Here is a tiny trained network, its code and every weight. The questions are about switching its units off for an input and a class, where a switched-off unit gives its printed mean instead of its output.

import numpy as np


def w(rows, s, z=0):
    codes = np.array(rows[::2]) - 128.0
    scale = np.full(codes.shape[1], s)
    scale[-1] = z or s
    return codes * scale


def f(y):
    return y / 2 * (1 + np.tanh(0.7978845608 * (y + 0.044715 * y**3)))


def log_softmax(a):
    a = a - a.max(-1, keepdims=True)
    return a - np.log(np.exp(a).sum(-1, keepdims=True))


def net(x, mask):
    res = np.array(x, float).reshape(1, 4) / 4 @ E
    y = f(res @ A[0][:, :-1].T + A[0][:, -1])
    res = res + np.where(mask, y, B[0][:, -1]) @ B[0][:, :-1]
    return log_softmax(res[-1] @ U[:, :-1].T + U[:, -1])


A, B = {}, {}
E = w([
[35,96,89,78],'x0',
[127,127,129,129],'x1',
[104,77,253,142],'x2',
[95,47,102,171],'x3',
],0.014)
A[0] = w([
[23,145,96,67,221],'neuron 0',
[105,168,127,148,105],'neuron 1',
[132,177,184,141,159],'neuron 2',
[142,42,133,136,133],'neuron 3',
[140,159,92,113,70],'neuron 4',
[63,141,136,87,148],'neuron 5',
[160,127,91,109,99],'neuron 6',
[157,63,109,192,152],'neuron 7',
[161,152,63,86,69],'neuron 8',
[134,172,163,106,227],'neuron 9',
[100,49,101,196,171],'neuron 10',
[168,83,157,132,122],'neuron 11',
[168,129,127,228,253],'neuron 12',
[131,169,144,135,243],'neuron 13',
[38,126,101,126,137],'neuron 14',
[160,217,164,195,181],'neuron 15',
[122,181,145,90,143],'neuron 16',
[94,161,71,147,50],'neuron 17',
[135,74,66,187,104],'neuron 18',
[95,135,227,103,163],'neuron 19',
[92,154,246,94,127],'neuron 20',
],0.014,0.0027)
B[0] = w([
[127,246,110,168,255],'neuron 0',
[128,105,80,146,133],'neuron 1',
[112,108,101,126,187],'neuron 2',
[155,129,82,117,180],'neuron 3',
[190,52,109,153,172],'neuron 4',
[126,204,113,189,186],'neuron 5',
[145,68,172,178,163],'neuron 6',
[109,160,57,70,183],'neuron 7',
[185,79,150,162,209],'neuron 8',
[119,146,35,76,180],'neuron 9',
[176,170,55,101,215],'neuron 10',
[170,165,94,98,167],'neuron 11',
[57,255,103,184,207],'neuron 12',
[84,153,47,125,166],'neuron 13',
[123,129,91,178,211],'neuron 14',
[99,187,94,165,225],'neuron 15',
[92,91,58,39,172],'neuron 16',
[160,72,144,159,183],'neuron 17',
[165,119,91,86,192],'neuron 18',
[175,114,88,186,222],'neuron 19',
[196,87,98,138,233],'neuron 20',
],0.0074,0.013)
U = w([
[37,227,103,253,62],'0',
[223,74,113,224,89],'1',
[101,167,83,136,254],'2',
[126,170,45,1,116],'3',
[94,181,161,145,203],'4',
[31,78,223,11,50],'5',
[153,93,234,16,38],'6',
[19,58,217,106,45],'7',
],0.0083,0.0075)

Each question gives the input, the list of numbers given to net, and the class t.
The units are the neurons (one row each of A and B). Each row of codes is followed by its name. A weight is (code - 128) times the scale printed after its matrix; where a second scale follows, it is the last column's (A, B and U).
mask holds one flag per neuron, in row order. A switched-off neuron (its flag False) gives its mean, the last column of its row in B, instead of its output. The means were averaged over made-up inputs and are rounded, as every weight is.
A unit's drop is (log p(t) with every unit on - log p(t) with that unit switched off) / (log p(t) with every unit on - log p(t) with every unit switched off).
The circuit of an input: a set's keep is (log p(t) with only the set's units on - log p(t) with every unit switched off) / (log p(t) with every unit on - log p(t) with every unit switched off). Starting from the 12 units with the biggest drops (on a tie, the unit counted first), units are removed one at a time, each time the one whose removal leaves the highest keep (on an exact tie, the one counted first), for as long as the keep stays at least 0.8.
units of the circuit, in order: the units of the circuit, biggest drop first
unit that matters most: the unit with the biggest drop
k most important neurons: the k neurons with the biggest drops, biggest first
drop of u: that unit's drop, to one decimal
input [-6,-4,-3,-4], class 0: most important neuron => [neuron 15]
input [-8,-5,-8,7], class 0: 4 most important neurons => [neuron 12; neuron 20; neuron 7; neuron 15]
input [-5,3,-3,6], class 3: units of the circuit, in order => [neuron 7; neuron 18]
input [7,1,5,-1], class 0: 2 most important neurons => [neuron 0; neuron 5]
input [-4,1,5,-6], class 3: 2 most important neurons => [neuron 9; neuron 16]
input [-1,5,2,-8], class 3: units of the circuit, in order => [neuron 16; neuron 9]
input [-3,-4,1,-5], class 3: units of the circuit, in order => [neuron 9; neuron 16]
input [3,7,7,4], class 1: 3 most important neurons => [neuron 19; neuron 20; neuron 12]
input [-6,-4,0,-4], class 0: 2 most important neurons => [neuron 15; neuron 12]
input [-2,6,6,-7], class 3: 3 most important neurons => [neuron 9; neuron 16; neuron 8]
input [-8,-4,-8,4], class 0: 2 most important neurons => [neuron 12; neuron 15]
input [-3,1,3,4], class 3: 2 most important neurons => [neuron 7; neuron 0]
input [5,3,7,-3], class 1: 2 most important neurons => [neuron 20; neuron 19]
input [6,-3,6,7], class 3: unit that matters most => neuron 10
input [0,4,5,-1], class 1: drop of neuron 0 => 0.1
input [8,-5,0,5], class 0: drop of neuron 5 => 0.2
input [1,7,8,-4], class 1: drop of neuron 20 => 0.2
